Below are the code and all the weights of a small trained network. Each question names an input and a class and asks about switching units off, where a switched-off unit gives its printed mean instead of its output.

import numpy as np


def w(rows, s, z=0):
    codes = np.array(rows[::2]) - 128.0
    scale = np.full(codes.shape[1], s)
    scale[-1] = z or s
    return codes * scale


def f(y):
    return np.maximum(y, 0)


def log_softmax(a):
    a = a - a.max(-1, keepdims=True)
    return a - np.log(np.exp(a).sum(-1, keepdims=True))


def net(x, mask):
    res = np.array(x, float).reshape(1, 7) / 4 @ E
    y = f(res @ A[0][:, :-1].T + A[0][:, -1])
    res = res + np.where(mask, y, B[0][:, -1]) @ B[0][:, :-1]
    return log_softmax(res[-1] @ U[:, :-1].T + U[:, -1])


A, B = {}, {}
E = w([
[145,144,204,57,120,137,160,245,109],'x0',
[88,93,185,110,95,180,107,88,174],'x1',
[76,110,111,143,159,228,99,198,56],'x2',
[64,102,122,207,70,92,173,166,119],'x3',
[131,183,59,54,27,176,145,137,138],'x4',
[144,117,127,135,122,131,130,125,122],'x5',
[153,209,166,226,80,125,77,153,126],'x6',
],0.011)
A[0] = w([
[158,151,111,204,96,146,63,111,136,85],'neuron 1',
[164,175,43,148,179,67,177,178,87,166],'neuron 2',
[88,73,90,101,160,119,212,117,134,93],'neuron 3',
[78,81,192,110,71,132,80,117,175,206],'neuron 4',
[58,119,141,158,160,74,110,149,150,125],'neuron 5',
[131,81,151,82,150,129,205,164,134,116],'neuron 6',
[103,181,76,186,153,136,96,77,161,106],'neuron 7',
[79,83,110,208,45,94,228,199,128,186],'neuron 8',
[172,122,162,137,154,73,135,117,178,88],'neuron 9',
[188,143,178,115,121,88,151,107,158,96],'neuron 10',
[111,146,104,124,151,233,83,168,94,88],'neuron 11',
[132,102,34,153,147,128,108,76,135,191],'neuron 12',
[180,105,154,127,139,136,151,149,62,125],'neuron 13',
[123,89,154,149,164,74,94,134,116,23],'neuron 14',
[148,188,69,89,6,142,180,155,153,114],'neuron 15',
[150,203,214,148,93,130,129,152,98,94],'neuron 16',
[207,186,151,107,188,147,56,147,144,216],'neuron 17',
[102,113,66,181,141,172,98,109,82,83],'neuron 18',
[205,123,87,128,92,80,158,93,177,109],'neuron 19',
[169,75,215,159,175,75,100,141,102,48],'neuron 20',
[102,170,152,176,77,90,49,166,117,139],'neuron 21',
[140,120,136,155,122,96,174,133,208,30],'neuron 22',
[147,183,215,88,122,133,161,235,105,79],'neuron 23',
[119,158,116,107,70,145,123,110,113,255],'neuron 24',
[116,50,127,156,155,144,49,176,34,85],'neuron 25',
],0.011,0.0049)
B[0] = w([
[85,82,76,118,136,151,132,92,121,203],'neuron 1',
[68,61,254,195,182,221,156,137,171,218],'neuron 2',
[169,128,36,190,161,156,153,73,34,195],'neuron 3',
[108,108,175,144,215,193,170,153,176,204],'neuron 4',
[166,116,164,73,153,138,69,154,89,180],'neuron 5',
[152,92,87,180,26,134,144,60,118,183],'neuron 6',
[124,92,137,103,64,91,157,109,143,210],'neuron 7',
[245,147,144,82,142,138,105,138,185,246],'neuron 8',
[104,150,96,74,163,111,142,147,125,194],'neuron 9',
[115,166,77,120,137,143,190,186,170,192],'neuron 10',
[102,187,68,128,137,149,144,169,206,213],'neuron 11',
[142,43,149,78,87,74,84,121,157,228],'neuron 12',
[97,115,141,74,146,86,147,177,142,162],'neuron 13',
[69,167,116,36,108,138,96,123,65,171],'neuron 14',
[63,144,127,79,172,153,21,124,76,251],'neuron 15',
[92,84,73,97,81,162,206,54,86,198],'neuron 16',
[221,113,130,172,132,136,118,105,158,219],'neuron 17',
[95,143,106,88,80,92,154,181,169,191],'neuron 18',
[84,195,118,94,181,113,159,117,159,218],'neuron 19',
[76,144,140,24,140,155,37,137,35,203],'neuron 20',
[186,85,59,156,173,156,175,78,75,209],'neuron 21',
[99,219,75,161,132,91,134,132,178,171],'neuron 22',
[118,108,154,49,26,87,146,76,159,223],'neuron 23',
[122,86,148,91,167,171,95,153,119,209],'neuron 24',
[124,207,100,98,134,94,171,125,160,200],'neuron 25',
],0.0079,0.014)
U = w([
[73,158,122,81,149,128,13,167,69,67],'0',
[74,216,64,106,151,80,175,192,186,33],'1',
[97,72,143,101,59,71,132,113,163,132],'2',
[141,105,67,150,134,163,175,64,64,58],'3',
[77,77,216,152,195,180,151,148,181,179],'4',
[147,112,128,101,157,125,114,153,162,255],'5',
[253,138,127,103,168,128,65,161,174,162],'6',
[123,137,140,192,136,113,123,157,112,114],'7',
],0.011,0.0067)

Each question gives the input, the list of numbers given to net, and the class t.
The units are the neurons (one row each of A and B). Each row of codes is followed by its name. A weight is (code - 128) times the scale printed after its matrix; where a second scale follows, it is the last column's (A, B and U).
mask holds one flag per neuron, in row order. A switched-off neuron (its flag False) gives its mean, the last column of its row in B, instead of its output. The means were averaged over made-up inputs and are rounded, as every weight is.
A unit's drop is (log p(t) with every unit on - log p(t) with that unit switched off) / (log p(t) with every unit on - log p(t) with every unit switched off).
The circuit of an input: a set's keep is (log p(t) with only the set's units on - log p(t) with every unit switched off) / (log p(t) with every unit on - log p(t) with every unit switched off). Starting from the 12 units with the biggest drops (on a tie, the unit counted first), units are removed one at a time, each time the one whose removal leaves the highest keep (on an exact tie, the one counted first), for as long as the keep stays at least 0.8.
circuit, biggest first: the units of the circuit, biggest drop first
k most important neurons: the k neurons with the biggest drops, biggest first
drop when u is switched off: that unit's drop, to one decimal
input [-4,-5,-4,0,-5,-2,5], class 0: 4 most important neurons -> neuron 20; neuron 14; neuron 4; neuron 5
input [0,5,2,-1,-6,-2,5], class 0: circuit, biggest first -> neuron 20
input [0,-1,6,6,1,-1,-3], class 1: 4 most important neurons -> neuron 25; neuron 17; neuron 18; neuron 11
input [-1,8,2,7,-8,-3,4], class 0: 2 most important neurons -> neuron 20; neuron 2
input [-8,0,3,-7,-8,1,4], class 0: 2 most important neurons -> neuron 20; neuron 14
input [-3,-6,-7,-6,-2,2,7], class 1: 3 most important neurons -> neuron 19; neuron 10; neuron 9
input [2,6,3,1,6,-5,-8], class 3: 2 most important neurons -> neuron 3; neuron 6
input [-8,-4,3,6,5,-4,1], class 2: 2 most important neurons -> neuron 7; neuron 12
input [8,-6,-6,-6,7,-7,8], class 2: 2 most important neurons -> neuron 23; neuron 16
input [-6,-8,1,5,4,1,8], class 3: 2 most important neurons -> neuron 21; neuron 1
input [6,5,-7,8,-1,-7,6], class 6: 3 most important neurons -> neuron 8; neuron 21; neuron 5
input [4,4,-4,8,5,-1,4], class 6: 2 most important neurons -> neuron 8; neuron 2
input [-2,6,-4,-6,5,-6,1], class 4: circuit, biggest first -> neuron 8; neuron 4
input [0,0,-8,6,3,-5,-5], class 1: circuit, biggest first -> neuron 19
input [-4,2,8,-7,-2,-6,-1], class 1: circuit, biggest first -> neuron 11; neuron 25
input [-2,-6,2,5,-2,-3,-1], class 4: drop when neuron 2 is switched off -> 2.4
input [1,2,-7,-6,2,-7,7], class 1: drop when neuron 10 is switched off -> 0.8
input [8,-8,1,-6,-3,-2,7], class 2: drop when neuron 4 is switched off -> 0.1
